Rows, each with roughly how far along a hidden order it lies (0 to 20)
In the rows, 100 means zero.
[118 141 132 118  99 109  85  87 103  72 170  63  37  80 156  65  70 104
  99  43 126  69 143  57 133 191 104  49 113 152  95] | 9
[153 130 124 115  94 124  92 124  71  94 137  69 102  77 117  74  24 172
  73 112 130 103  97 105  82 109 122  87  80 112 100] | 5
[110 123 140  76  85 109  82 122 101 139  85  86 117  63 104  95  43  86
 108 115 102 110 122  71  96  81 117 151  85  82 112] | 8
[ 83 129 150 146 110  86  72 119 117 154  68 120  96 109 120  81  18  95
 123  49 133  96 167 126  94 143 111 159  73 125  80] | 10
[ 88 103 108 147  95  76  99  79 132 124 137 113  77 102 109  80  46  71
 139  44  86  76 148 100 111 139  92 181  94 145 106] | 16
[102 142 129 154 127 109  88  86 121  92 124  57  67  66 153  88  31  98
 113 101  75  74 113  62 115 146  95  78  71 124 116] | 10
[139 157 107  89 136  93  72 107  57  75 100  50  80  34 103 129  78 158
  89 138  80 107  45 108  78 104 133  68  99  58  83] | 20
[ 62 123 139 178 104  80  59  66 126 127  85 107 105 107 113 101   8  60
 123  77  75  85 140 111 114 126  94 176  59 125  87] | 16
[106 105 150 140  99 129  76  78 121  57 148  52  33  65 156  68  59  84
  77  94 101  68 100  65 112 137  90  87  61 119 124] | 0
[124 168 139 136 117  78  71 117  60 149  57 111 127 100  91 113  67 128
 121  94 109 112 124 119  81 133 128 145 106  84  74] | 18
[ 98  99 120 136  76  72  81 118 129 138  86 108  74  92  95  89  56  14
 124  81  97  79 140 102  96 128  89 200  78 113 129] | 11
[ 61 114 126 133 122  80 101  70 134 141  66  73  72  95  92 103  17  70
 101  85  87  80  82 119 113 127  92 159  71 101  82] | 20
[109 113 127 149  89 101  83  78 109  40 159  34  35  88 137  60  79 116
  77  73  99  65 108  63 107 175  79  60  93 122 104] | 9
[179 145 125  99  99 104  91 133  71  95 116  45 102  83  98  60  54 173
  63 103 144  97 108 106  85 164 127  71 107  94  83] | 7
[143 167 143 123 113 120 110 112  86 129 104 126 112  89 117  85  53 180
 114  93 147 116 124  98 100 144 144 136  93 112  87] | 5
[109 124 141 142  95  80  51 144  77 121  87  72  91 100  78  50  53 109
  62  78 125 113 124 127  81 138  96 140 106  74  63] | 0
[ 77 159 121 162 114 101 115  87  97 124  78  59  86 122 131  91  60 126
  91  59 119  59 108 130 104 179 122 116  80 121  84] | 6
[108 135 151 154  83 135 133 113  74 115 113  67 100  82 121  75  48 133
  65  92 148 100 110 129 102 138 131 143  76 107  82] | 1
[137 129 122 126  84 133 117  94 101 101 168  42 101  58 132 111  22 135
  87 114  95  91  49  83 104  90 125 130  83 102 130] | 9
[133 168 131 133 100  96  95 132  58  90 105  82 117  92  88  70  62 179
  76 122 127 105 111 115  69 128 104  67  97  78  81] | 6
[ 92 127  95 107 136 110  96  70 105  99 127  63 144  40 118 124  20  99
 115 113  68  79  68  83  97  86 102 136  65 104  91] | 16
[ 77  96 128 135 109 106  50  96  93  64 177  81  48  59 116  50  83  56
  96  76  81  67 140  77 112 153  89  97  95 110  89] | 6
[ 91 169 147 160 129  98  84  99  82 141  61  98  89 116 115  96  59 143
 108  62 131  85 100 135  97 173 128 128  92 109  63] | 11
[123 125 139 118 112 122  85 113 105  85 133  52  38  82 147  61  62 155
  64  61 153  78 139  94  93 182 118  49  88 141  76] | 4
[120 119 144 114  80  62  26 143  76 134  64 120 109  73  86  65  93  38
 113 107  71 103 153  87  82 141 104 162  95  63 116] | 8
[136 101 128  94  92  98  63 115  94  98 127  73 106  67 102  76  38 105
  81 123  92  89 109  82  77  99  79  97  72  84 115] | 2
[113  95 151  96  70 105  54 122 101 121  80  82 123  61 100  80  34  97
  83 108  95 100 132  78  82 116  90 131  69  84 105] | 1
[144 123 100  86 126 103  97 116  68 102 144  87 104  51  94 101  38 127
 111 104  89  99  77  71  79 123 107 110  90  84 128] | 9
[ 77 143 120 141 140 117 111  77  99 140 120  63  81  85 128 111  42 183
  90  74 131  70  73 125  90 135 123 100  66 112  64] | 12
[126 123 122 119  89 113  91  88 131  84 165  30  62  54 138 106  33 145
  80  96  98  68  57  74 105 138 105  91  83 101 114] | 10
[ 94 110 151 175  82 108  61 115  85  71 134  95  49 104 103  54  99 127
  83  57 105  79 160  94 105 164 111  93  88 132  81] | 1
[ 54 117 130 181  73  68  38 105 111  88  56 110  88 106  78  68  64  77
 115  84  89 102 145 146  99 145  83 186  60 101  91] | 10
[ 86 146 129 165  89  88  77 126  89 132  83 107  99 124  87  76  76  98
 106  56 128 102 120 133  97 157 134 178  84 106  75] | 8
[156 170 146  96 116 111 104 115  71 132  91 122  90  82 120 104  63 158
 120  89 143 112 123  95  94 144 145 126  98 114  90] | 12
[157 140 101  68 141 122  97 128  65 102 139  59  77  62 128 102  39 188
  74 109 123 106  71 107  75 116 140  60 105 100  72] | 14
[136 154 152 133 115 113 109 120  70 102 108  93 119  99  91  78  70 188
  85 119 143 114 112 108  78 134 114 112  83  86  70] | 6
[169 135 140 106 102 142 123 102  81 112 119  92  91  87 120  97  47 199
  89  85 150 121 101  75  97 124 142 121 120 124  97] | 9
[141 145 110  78 120  83  81 107  96  81 116  33  50  72 117  95  48 164
  98 103 106  77  78  90  96 153 114  62 104 100  80] | 15
[154 134 128  99 110 128  96 120  69  87 105  29 107  67  87  94  28 174
  62 151 114 110  68 105  78  97 128  77  86  77  71] | 16
[121  90 138 109 114  87  47  97  89  72 136 109  32  59 137  77  72  83
 119  77  95  96 127  69 104 132  90 137  95 101 110] | 6
[104  89 142 152 105 114 103  79 123  51 172  38  41  62 149  59  67 139
  76  75 115  65 118  72 118 170  87  79  71 133 118] | 4
